Here is a tiny trained network, its code and every weight. The questions are about switching its units off for an input and a class, where a switched-off unit gives its printed mean instead of its output.

import numpy as np


def w(rows, s, z=0):
    codes = np.array(rows[::2]) - 128.0
    scale = np.full(codes.shape[1], s)
    scale[-1] = z or s
    return codes * scale


def norm(h):
    return h / np.sqrt((h * h).mean(-1, keepdims=True) + 1e-5)


def f(y):
    return np.maximum(y, 0)


def log_softmax(a):
    a = a - a.max(-1, keepdims=True)
    return a - np.log(np.exp(a).sum(-1, keepdims=True))


def net(x, mask):
    res = np.array(x, float).reshape(1, 4) / 4 @ E
    u = 0
    for l in range(3):
        y = f(norm(res) @ A[l][:, :-1].T + A[l][:, -1])
        res = res + np.where(mask[u : u + 4], y, B[l][:, -1]) @ B[l][:, :-1]
        u += 4
    return log_softmax(norm(res)[-1] @ U[:, :-1].T + U[:, -1])


A, B = {}, {}
E = w([
[107,164,156,76,52,51,247,140,60],'x0',
[119,138,128,143,122,133,130,138,132],'x1',
[155,72,182,82,69,142,127,175,176],'x2',
[203,110,68,178,104,135,188,117,126],'x3',
],0.015)
A[0] = w([
[163,103,58,186,51,130,169,158,152,50],'0.n1',
[255,83,60,209,80,146,170,65,151,1],'0.n2',
[192,27,186,98,62,194,128,219,231,30],'0.n3',
[9,124,185,92,136,105,50,113,183,32],'0.n4',
],0.0093,0.0097)
B[0] = w([
[144,161,36,13,162,125,145,143,92,193],'0.n1',
[203,239,65,46,201,252,89,195,104,240],'0.n2',
[229,56,172,190,55,129,24,7,52,253],'0.n3',
[215,220,141,74,113,217,131,212,100,211],'0.n4',
],0.011,0.0064)
A[1] = w([
[119,119,123,166,135,133,124,127,205,70],'1.n1',
[86,191,71,217,236,149,110,38,81,1],'1.n2',
[168,45,100,214,195,233,43,93,254,96],'1.n3',
[91,127,74,126,147,114,142,118,101,77],'1.n4',
],0.012,0.0062)
B[1] = w([
[109,184,163,95,95,70,119,175,138,132],'1.n1',
[213,37,153,183,43,121,11,79,79,199],'1.n2',
[12,141,141,107,122,51,255,174,190,254],'1.n3',
[119,126,173,173,74,144,83,86,101,144],'1.n4',
],0.012,0.015)
A[2] = w([
[100,201,236,33,202,216,30,133,71,3],'2.n1',
[2,129,181,129,135,91,54,116,158,40],'2.n2',
[157,195,158,39,237,254,126,159,97,95],'2.n3',
[164,129,174,107,89,99,208,56,66,121],'2.n4',
],0.0092,0.0039)
B[2] = w([
[200,150,5,142,177,175,77,146,103,219],'2.n1',
[141,171,123,81,136,139,130,147,118,201],'2.n2',
[146,162,81,110,159,159,178,128,119,255],'2.n3',
[64,121,137,177,198,118,112,166,164,241],'2.n4',
],0.016,0.0075)
U = w([
[190,224,44,133,200,209,130,165,133,138],'0',
[1,149,164,181,181,70,191,154,244,9],'1',
[181,75,212,190,72,124,8,35,102,220],'2',
],0.014,0.0014)

Each question gives the input, the list of numbers given to net, and the class t.
The units are the neurons (one row each of A and B). Each row of codes is followed by its name. A weight is (code - 128) times the scale printed after its matrix; where a second scale follows, it is the last column's (A, B and U).
mask holds one flag per neuron, layer by layer. A switched-off neuron (its flag False) gives its mean, the last column of its row in B, instead of its output. The means were averaged over made-up inputs and are rounded, as every weight is.
A unit's drop is (log p(t) with every unit on - log p(t) with that unit switched off) / (log p(t) with every unit on - log p(t) with every unit switched off).
The circuit of an input: a set's keep is (log p(t) with only the set's units on - log p(t) with every unit switched off) / (log p(t) with every unit on - log p(t) with every unit switched off). Starting from all 12 units, units are removed one at a time, each time the one whose removal leaves the highest keep (on an exact tie, the one counted first), for as long as the keep stays at least 0.8.
units of the circuit, in order: the units of the circuit, biggest drop first
unit that matters most: the unit with the biggest drop
top k neurons: the k neurons with the biggest drops, biggest first
k most important neurons of layer l: the k neurons of layer l with the biggest drops, biggest first
drop of u: that unit's drop, to one decimal
input [2,-3,-7,-5], class 2: units of the circuit, in order => (1.n2)
input [6,3,6,0], class 1: top 2 neurons => (1.n2 2.n4)
input [5,4,-6,4], class 2: 3 most important neurons of layer 1 => (1.n3 1.n2 1.n4)
input [1,5,7,-8], class 0: top 2 neurons => (0.n4 1.n2)
input [-6,2,-2,-5], class 1: top 3 neurons => (1.n3 0.n2 0.n1)
input [8,4,7,-8], class 0: 2 most important neurons of layer 1 => (1.n3 1.n2)
input [5,2,-4,4], class 1: 2 most important neurons of layer 2 => (2.n4 2.n1)
input [3,-6,6,3], class 2: top 2 neurons => (0.n3 1.n3)
input [7,-7,-8,-2], class 2: 3 most important neurons of layer 1 => (1.n3 1.n4 1.n2)
input [-1,2,6,-4], class 2: top 2 neurons => (0.n3 0.n2)
input [-6,6,5,2], class 1: top 2 neurons => (1.n3 1.n2)
input [-3,-7,-1,1], class 1: drop of 1.n3 => 0.9
input [7,6,-4,-4], class 1: drop of 0.n2 => 2.6
input [5,-1,2,-3], class 1: unit that matters most => 0.n2
input [-4,2,-5,1], class 2: drop of 1.n2 => 1.6
